[[ 3.09 -2.34 -4.88]
 [-2.30 -6.28  1.33]
 [ 2.00 -1.26 -5.92]
 [ 2.17 -5.57  0.30]]
->
[[ 3.09 -2.34]
 [-2.30 -6.28]
 [ 2.00 -1.26]]

[[ 2.33 -2.31 -1.89 -5.99  1.65]
 [-1.80 -0.44 -1.08 -6.52 -2.32]
 [-2.09 -6.03 -2.29  1.73  5.83]]
->
[[ 2.33 -2.31]
 [-1.80 -0.44]
 [-2.09 -6.03]]

[[ 0.01  0.82  0.00  1.21  0.52]
 [-0.03  0.37  0.19  0.70  0.19]
 [ 1.25 -0.47  0.29 -0.63 -1.15]
 [-6.17  2.52 -2.24  3.18  5.43]]
->
[[ 0.01  0.82]
 [-0.03  0.37]
 [ 1.25 -0.47]]

[[-6.18  2.37 -7.25]
 [ 4.37 -1.47  0.25]
 [ 5.54 -1.85  3.75]]
->
[[-6.18  2.37]
 [ 4.37 -1.47]
 [ 5.54 -1.85]]

[[-1.11 -5.96  4.79  2.09  3.63]
 [-1.97 -0.42  1.43  2.69  8.22]
 [-3.38 -7.28 -2.35  6.28 -1.80]
 [-8.00 -8.24  2.89  2.30 -3.05]]
->
[[-1.11 -5.96]
 [-1.97 -0.42]
 [-3.38 -7.28]]

[[ 5.92 -5.20]
 [-2.90  0.43]
 [-6.08 -4.35]
 [ 0.73 -2.77]
 [ 6.60  3.58]]
->
[[ 5.92 -5.20]
 [-2.90  0.43]
 [-6.08 -4.35]]

[[3.15 2.53 1.12]
 [4.04 2.00 1.54]
 [3.00 1.34 0.95]
 [2.94 6.93 1.76]
 [5.07 6.67 1.84]]
->
[[3.15 2.53]
 [4.04 2.00]
 [3.00 1.34]]

[[ 7.38 -2.57 -4.13]
 [ 5.86 -0.44 -3.17]
 [-6.00  3.64  6.90]]
->
[[ 7.38 -2.57]
 [ 5.86 -0.44]
 [-6.00  3.64]]

[[-1.95 -2.32  4.93  1.43  0.65]
 [-0.56  0.84 -4.34  5.44  8.13]
 [-1.06  2.47  5.49 -0.08 -1.30]]
->
[[-1.95 -2.32]
 [-0.56  0.84]
 [-1.06  2.47]]
---
[[7.62 1.38 1.13 2.42]
 [0.36 2.06 6.63 2.82]]
->
[[1.38 1.13]
 [2.06 6.63]]

[[-5.37 -2.83  3.65]
 [-6.89 -1.90  6.92]
 [ 4.49 -3.73  2.27]
 [ 5.98 -4.53  3.04]]
->
[[-2.83  3.65]
 [-1.90  6.92]]

[[-0.20 -0.82  0.62 -2.14  0.82]
 [ 0.06 -1.27 -1.18  0.88  0.30]
 [-1.15  6.49  5.68 -2.83 -1.80]
 [ 0.03 -2.67  0.56 -1.44  1.14]
 [-0.18  0.09 -0.11 -0.09  0.08]]
->
[[-0.82  0.62]
 [-1.27 -1.18]]

[[ 0.80 -0.15  6.05  8.61]
 [-4.97 -6.14  0.68  1.08]
 [-2.55 -5.55 -3.64 -4.02]
 [ 1.91  4.11 -4.54 -5.38]]
->
[[-0.15  6.05]
 [-6.14  0.68]]

[[-3.34 -4.81  0.74  1.26]
 [-4.48 -6.37 -0.75 -0.91]
 [-0.24  0.62  0.04 -0.21]
 [ 0.56  0.82 -6.02 -6.41]
 [ 2.26  3.21 -1.33 -1.57]]
->
[[-4.81  0.74]
 [-6.37 -0.75]]

[[-0.65 -3.21 -5.17  5.45]
 [-0.71 -5.78  1.84 -5.69]
 [ 4.07  5.74 -4.34  7.25]]
->
[[-3.21 -5.17]
 [-5.78  1.84]]

[[2.20 0.60 5.07 0.69 2.23]
 [1.05 2.63 7.88 1.85 6.10]]
->
[[0.60 5.07]
 [2.63 7.88]]

[[-8.08 -8.42 -7.48 -5.33 -2.58]
 [ 8.17  7.65  7.79  5.95  3.28]
 [ 5.08  7.21  8.02  7.92  7.31]]
->
[[-8.42 -7.48]
 [ 7.65  7.79]]

[[ 4.44  8.28  4.52]
 [-1.12 -1.67 -1.06]
 [ 2.15  4.09  3.05]]
->
[[ 8.28  4.52]
 [-1.67 -1.06]]
